Here is a tiny trained network, its code and every weight. The questions are about switching its units off for an input and a class, where a switched-off unit gives its printed mean instead of its output.

import numpy as np


def w(rows, s, z=0):
    codes = np.array(rows[::2]) - 128.0
    scale = np.full(codes.shape[1], s)
    scale[-1] = z or s
    return codes * scale


def f(y):
    return y / 2 * (1 + np.tanh(0.7978845608 * (y + 0.044715 * y**3)))


def log_softmax(a):
    a = a - a.max(-1, keepdims=True)
    return a - np.log(np.exp(a).sum(-1, keepdims=True))


def net(x, mask):
    res = np.array(x, float).reshape(1, 8) / 4 @ E
    y = f(res @ A[0][:, :-1].T + A[0][:, -1])
    res = res + np.where(mask, y, B[0][:, -1]) @ B[0][:, :-1]
    return log_softmax(res[-1] @ U[:, :-1].T + U[:, -1])


A, B = {}, {}
E = w([
[246,50,170],'x0',
[124,28,59],'x1',
[128,125,127],'x2',
[129,134,129],'x3',
[124,127,130],'x4',
[130,129,127],'x5',
[254,211,47],'x6',
[126,129,128],'x7',
],0.0098)
A[0] = w([
[178,155,37,108],'neuron 0',
[168,153,208,244],'neuron 1',
[60,211,25,58],'neuron 2',
[158,194,65,94],'neuron 3',
[167,175,76,74],'neuron 4',
[61,155,47,5],'neuron 5',
[128,37,2,105],'neuron 6',
[76,178,88,56],'neuron 7',
[177,144,69,75],'neuron 8',
],0.01,0.0029)
B[0] = w([
[76,128,175,228],'neuron 0',
[161,168,34,209],'neuron 1',
[189,101,94,244],'neuron 2',
[2,114,203,214],'neuron 3',
[132,109,197,196],'neuron 4',
[166,74,135,184],'neuron 5',
[69,241,24,254],'neuron 6',
[231,20,32,184],'neuron 7',
[78,5,195,193],'neuron 8',
],0.008,0.0073)
U = w([
[76,113,236,57],'0',
[235,85,126,62],'1',
[138,183,155,254],'2',
[122,248,129,128],'3',
],0.016,0.0061)

Each question gives the input, the list of numbers given to net, and the class t.
The units are the neurons (one row each of A and B). Each row of codes is followed by its name. A weight is (code - 128) times the scale printed after its matrix; where a second scale follows, it is the last column's (A, B and U).
mask holds one flag per neuron, in row order. A switched-off neuron (its flag False) gives its mean, the last column of its row in B, instead of its output. The means were averaged over made-up inputs and are rounded, as every weight is.
A unit's drop is (log p(t) with every unit on - log p(t) with that unit switched off) / (log p(t) with every unit on - log p(t) with every unit switched off).
The circuit of an input: a set's keep is (log p(t) with only the set's units on - log p(t) with every unit switched off) / (log p(t) with every unit on - log p(t) with every unit switched off). Starting from all 9 units, units are removed one at a time, each time the one whose removal leaves the highest keep (on an exact tie, the one counted first), for as long as the keep stays at least 0.8.
units of the circuit, in order: the units of the circuit, biggest drop first
unit that matters most: the unit with the biggest drop
top k neurons: the k neurons with the biggest drops, biggest first
drop of u: that unit's drop, to one decimal
input [6,-6,7,6,5,7,-4,-6], class 1: units of the circuit, in order : [neuron 3]
input [3,3,8,-6,-8,8,-1,-3], class 2: top 3 neurons : [neuron 7; neuron 2; neuron 6]
input [-7,8,-8,5,4,6,-6,6], class 3: top 3 neurons : [neuron 6; neuron 8; neuron 4]
input [-3,-6,8,-2,1,-3,8,3], class 0: units of the circuit, in order : [neuron 3; neuron 8]
input [7,-5,4,8,-4,4,7,5], class 2: top 2 neurons : [neuron 1; neuron 3]
input [4,5,-1,1,-7,-1,-1,7], class 3: units of the circuit, in order : [neuron 6; neuron 7]
input [4,1,-7,-7,-6,1,3,-5], class 2: top 2 neurons : [neuron 7; neuron 2]
input [-4,-8,-1,7,2,-6,-7,-6], class 3: units of the circuit, in order : [neuron 8; neuron 3]
input [1,5,2,0,-6,-1,-2,-4], class 3: units of the circuit, in order : [neuron 6; neuron 8]
input [-7,-3,1,-4,-8,-4,6,7], class 1: units of the circuit, in order : [neuron 7; neuron 2]
input [5,-8,7,-4,6,2,0,1], class 3: units of the circuit, in order : [neuron 1; neuron 8]
input [8,-4,5,7,6,8,-6,6], class 1: top 3 neurons : [neuron 1; neuron 3; neuron 6]
input [5,1,-8,6,6,1,-5,7], class 2: top 4 neurons : [neuron 8; neuron 3; neuron 7; neuron 0]
input [4,7,-2,8,6,0,1,1], class 2: units of the circuit, in order : [neuron 6]
input [-7,-7,-2,-5,-1,8,6,0], class 1: units of the circuit, in order : [neuron 7; neuron 2]
input [-7,5,-7,0,2,5,5,2], class 1: top 2 neurons : [neuron 2; neuron 7]
input [0,1,1,-1,3,-3,3,-2], class 0: top 2 neurons : [neuron 6; neuron 1]
input [-4,2,4,6,-8,2,-5,6], class 2: top 3 neurons : [neuron 3; neuron 8; neuron 0]
input [1,-2,-3,7,5,-2,-4,0], class 2: top 4 neurons : [neuron 3; neuron 8; neuron 0; neuron 4]
input [-1,-2,8,0,-8,-5,2,0], class 0: unit that matters most : neuron 6
input [-6,8,0,4,7,8,-3,4], class 3: top 2 neurons : [neuron 6; neuron 8]
input [6,-2,8,5,-2,5,-4,0], class 1: top 2 neurons : [neuron 6; neuron 3]
input [2,7,7,6,2,8,3,8], class 3: drop of neuron 6 : 0.6
input [0,-5,0,4,-2,-4,7,-2], class 0: drop of neuron 3 : 0.2
input [0,5,-7,2,4,-2,1,-7], class 3: drop of neuron 7 : 0.1
input [2,1,1,-5,3,0,6,-8], class 0: drop of neuron 4 : 0.0
input [2,6,8,4,3,-5,3,1], class 3: units of the circuit, in order : [neuron 6]
